[[ 31.0 -72.4  -3.1 -49.1  37.7   1.2  28.4]
 [ 28.8 -63.3  -3.6 -45.0  37.8  -4.9  26.3]
 [ 22.2 -75.2  15.1 -27.9  -4.0  43.3  22.1]
 [ 30.8 -73.0  -2.7 -48.0  35.6   5.4  28.4]
 [ 22.6 -75.4  13.2 -31.0  -0.4  38.9  22.4]
 [ 29.1 -63.0  -3.8 -45.8  38.9  -7.5  26.5]
 [ 23.2 -77.3  12.8 -33.0   1.3  38.3  22.9]
 [ 22.3 -74.8  13.7 -29.2  -1.9  39.8  22.1]
 [ 22.9 -77.8  14.3 -31.7  -1.4  41.9  22.7]
 [ 22.4 -76.1  14.9 -29.6  -3.1  43.0  22.3]
 [ 31.3 -73.1  -2.8 -49.1  36.4   4.5  28.8]]
|
[[  1.2  28.4  31.0 -72.4  -3.1 -49.1  37.7]
 [ -4.9  26.3  28.8 -63.3  -3.6 -45.0  37.8]
 [ 43.3  22.1  22.2 -75.2  15.1 -27.9  -4.0]
 [  5.4  28.4  30.8 -73.0  -2.7 -48.0  35.6]
 [ 38.9  22.4  22.6 -75.4  13.2 -31.0  -0.4]
 [ -7.5  26.5  29.1 -63.0  -3.8 -45.8  38.9]
 [ 38.3  22.9  23.2 -77.3  12.8 -33.0   1.3]
 [ 39.8  22.1  22.3 -74.8  13.7 -29.2  -1.9]
 [ 41.9  22.7  22.9 -77.8  14.3 -31.7  -1.4]
 [ 43.0  22.3  22.4 -76.1  14.9 -29.6  -3.1]
 [  4.5  28.8  31.3 -73.1  -2.8 -49.1  36.4]]

[[ 39.9  28.2 -29.3  24.0 -21.5   0.0  13.4   3.7 -29.4  23.3 -11.9 -17.1
  -20.0  53.5  13.1]
 [ 38.3  27.1 -22.5  10.7  -0.8 -10.3  20.2  -8.9 -15.0   9.0  -2.3 -23.0
  -23.5  61.7  21.9]
 [-20.8  -7.6 -22.0  -5.6 -33.2  -4.0  -1.1 -34.5  53.2   6.6  -4.0  30.2
   33.8  -4.2 -22.2]
 [-25.3 -19.4 -14.1 -11.7  -6.3  26.2  -5.2 -13.4  22.4   3.8 -18.2  41.9
   44.0 -45.5 -25.7]]
|
[[ 53.5  13.1  39.9  28.2 -29.3  24.0 -21.5   0.0  13.4   3.7 -29.4  23.3
  -11.9 -17.1 -20.0]
 [ 61.7  21.9  38.3  27.1 -22.5  10.7  -0.8 -10.3  20.2  -8.9 -15.0   9.0
   -2.3 -23.0 -23.5]
 [ -4.2 -22.2 -20.8  -7.6 -22.0  -5.6 -33.2  -4.0  -1.1 -34.5  53.2   6.6
   -4.0  30.2  33.8]
 [-45.5 -25.7 -25.3 -19.4 -14.1 -11.7  -6.3  26.2  -5.2 -13.4  22.4   3.8
  -18.2  41.9  44.0]]

[[ 10.2  23.6 -64.1 -19.4  10.7  13.2]
 [ -6.4 -27.8  -7.0 -39.2  -9.9  41.3]
 [  0.6   9.8 -10.5  -3.7  -6.8  -3.8]
 [  9.2  -2.7 -43.5   2.5   1.4 -22.9]]
|
[[ 10.7  13.2  10.2  23.6 -64.1 -19.4]
 [ -9.9  41.3  -6.4 -27.8  -7.0 -39.2]
 [ -6.8  -3.8   0.6   9.8 -10.5  -3.7]
 [  1.4 -22.9   9.2  -2.7 -43.5   2.5]]

[[ 26.0  20.7  18.6 -68.0]
 [  0.0 -48.5  -1.9   1.0]
 [-53.2 -28.0  -2.2  37.1]
 [-14.3  33.1  15.5 -51.1]
 [  1.1  41.5   2.9 -10.5]
 [ 26.6 -77.5 -14.9  51.1]
 [-29.6 -27.6   0.1   9.3]
 [-18.6  53.3   8.6 -17.6]]
|
[[ 18.6 -68.0  26.0  20.7]
 [ -1.9   1.0   0.0 -48.5]
 [ -2.2  37.1 -53.2 -28.0]
 [ 15.5 -51.1 -14.3  33.1]
 [  2.9 -10.5   1.1  41.5]
 [-14.9  51.1  26.6 -77.5]
 [  0.1   9.3 -29.6 -27.6]
 [  8.6 -17.6 -18.6  53.3]]

[[ 37.5 -25.6  35.5  11.9 -16.0   3.2   1.3  -9.9   4.4  22.9 -12.6   0.1
  -17.4 -14.2 -11.3]
 [ 23.4  -1.6  41.9   3.9 -27.1  -0.9 -33.4  36.4   4.7  -4.0  18.0  -3.0
   -3.0  33.5  -9.4]
 [ 70.5 -26.2 -42.1  15.2 -30.2 -38.7  45.4 -27.1  14.4 -25.9 -35.3 -20.5
   20.4  -6.0   9.3]
 [ 24.1 -33.7   8.3   8.5  20.4  24.7   4.3 -41.2   4.5 -37.4 -10.4   8.3
   51.8 -45.8 -17.8]
 [ 31.5   0.7  16.5 -22.8  33.0 -31.8 -42.9  42.6  14.1 -27.6 -23.9  -7.6
  -17.9  49.9  -6.7]]
|
[[-14.2 -11.3  37.5 -25.6  35.5  11.9 -16.0   3.2   1.3  -9.9   4.4  22.9
  -12.6   0.1 -17.4]
 [ 33.5  -9.4  23.4  -1.6  41.9   3.9 -27.1  -0.9 -33.4  36.4   4.7  -4.0
   18.0  -3.0  -3.0]
 [ -6.0   9.3  70.5 -26.2 -42.1  15.2 -30.2 -38.7  45.4 -27.1  14.4 -25.9
  -35.3 -20.5  20.4]
 [-45.8 -17.8  24.1 -33.7   8.3   8.5  20.4  24.7   4.3 -41.2   4.5 -37.4
  -10.4   8.3  51.8]
 [ 49.9  -6.7  31.5   0.7  16.5 -22.8  33.0 -31.8 -42.9  42.6  14.1 -27.6
  -23.9  -7.6 -17.9]]

[[ 20.4   8.6 -11.6  24.8 -39.9]
 [ 42.9   6.1 -16.2  29.4 -57.9]
 [ 15.6 -67.1 -55.5 -71.4 -68.2]
 [-17.0 -40.6 -12.1 -54.1  25.4]
 [-19.8  21.5  19.2  27.8  20.8]
 [ 18.7 -13.9 -24.2   4.5 -58.3]
 [ 15.6  11.9  -8.6  27.0 -24.0]
 [-47.2  12.0  26.1 -11.8  70.0]
 [-14.7  -5.6   6.6 -15.5   8.8]
 [ 23.0  17.3  -5.2  34.3 -41.5]]
|
[[ 24.8 -39.9  20.4   8.6 -11.6]
 [ 29.4 -57.9  42.9   6.1 -16.2]
 [-71.4 -68.2  15.6 -67.1 -55.5]
 [-54.1  25.4 -17.0 -40.6 -12.1]
 [ 27.8  20.8 -19.8  21.5  19.2]
 [  4.5 -58.3  18.7 -13.9 -24.2]
 [ 27.0 -24.0  15.6  11.9  -8.6]
 [-11.8  70.0 -47.2  12.0  26.1]
 [-15.5   8.8 -14.7  -5.6   6.6]
 [ 34.3 -41.5  23.0  17.3  -5.2]]

[[ 22.2  -2.1  -9.0   4.3   0.1]
 [ 14.2 -12.2 -58.4  -0.8  -5.1]
 [  9.1  -3.2 -11.4  -0.3  -1.8]
 [ 34.1  -4.0 -29.0   7.4   1.7]
 [ 21.6   0.6  -8.6   3.7   2.0]
 [ 14.7   7.5  31.1   3.4   4.7]
 [-22.5 -10.6 -15.2 -10.1  -8.5]
 [ -7.5  -6.8  -4.4  -4.9  -5.8]
 [-29.2  -3.0  23.5 -10.2  -4.2]]
|
[[  4.3   0.1  22.2  -2.1  -9.0]
 [ -0.8  -5.1  14.2 -12.2 -58.4]
 [ -0.3  -1.8   9.1  -3.2 -11.4]
 [  7.4   1.7  34.1  -4.0 -29.0]
 [  3.7   2.0  21.6   0.6  -8.6]
 [  3.4   4.7  14.7   7.5  31.1]
 [-10.1  -8.5 -22.5 -10.6 -15.2]
 [ -4.9  -5.8  -7.5  -6.8  -4.4]
 [-10.2  -4.2 -29.2  -3.0  23.5]]
---
[[-18.9  35.7  -2.5]
 [-45.2 -11.7  52.7]
 [ 12.4  64.0 -75.5]]
|
[[-45.2 -11.7  52.7]
 [ 12.4  64.0 -75.5]]

[[46.0 71.0 56.2 71.7 28.9]
 [12.5 37.4 59.8 58.4 26.6]
 [18.8 40.9 58.6 51.3 35.1]
 [17.6 53.5 57.0 67.9 25.9]
 [30.7 61.9 38.4 76.5 12.5]]
|
[[12.5 37.4 59.8]
 [18.8 40.9 58.6]]

[[ 18.7   1.3  37.6  -9.9]
 [ 33.2 -11.4  29.4  12.4]
 [ 29.5 -12.7   9.1   8.4]
 [ 26.6 -15.4  58.8  16.7]
 [ 21.7 -11.9  68.2  18.6]]
|
[[ 33.2 -11.4  29.4]
 [ 29.5 -12.7   9.1]]

[[ 29.7 -46.7  50.5  -5.8 -30.6]
 [ 19.6  13.4 -32.4 -18.8  61.7]
 [-39.7  12.5   2.9  21.7 -37.8]]
|
[[ 19.6  13.4 -32.4]
 [-39.7  12.5   2.9]]

[[-57.2 -10.8  25.6   2.4]
 [-32.6 -32.9 -50.7   8.6]
 [-29.4 -38.3 -55.1  12.3]
 [ -3.6   1.6  -0.1   0.2]
 [  1.6  -1.5  -1.7   1.0]]
|
[[-32.6 -32.9 -50.7]
 [-29.4 -38.3 -55.1]]

[[ -9.3 -31.8   6.3 -49.4]
 [-14.5 -59.0  10.4  11.8]
 [ -9.2 -31.6   5.8 -49.6]]
|
[[-14.5 -59.0  10.4]
 [ -9.2 -31.6   5.8]]

[[-69.7  49.9  10.4  13.5]
 [ 78.3  -9.3 -79.0  22.7]
 [-48.2   2.3 -45.7  -7.0]]
|
[[ 78.3  -9.3 -79.0]
 [-48.2   2.3 -45.7]]

[[  8.4 -48.4 -12.7  36.3 -61.7]
 [ 45.8 -59.1  -6.0  11.3 -45.5]
 [ 42.3 -61.5  -5.1  12.4 -45.6]
 [  7.0 -50.2 -12.5  35.9 -64.2]]
|
[[ 45.8 -59.1  -6.0]
 [ 42.3 -61.5  -5.1]]
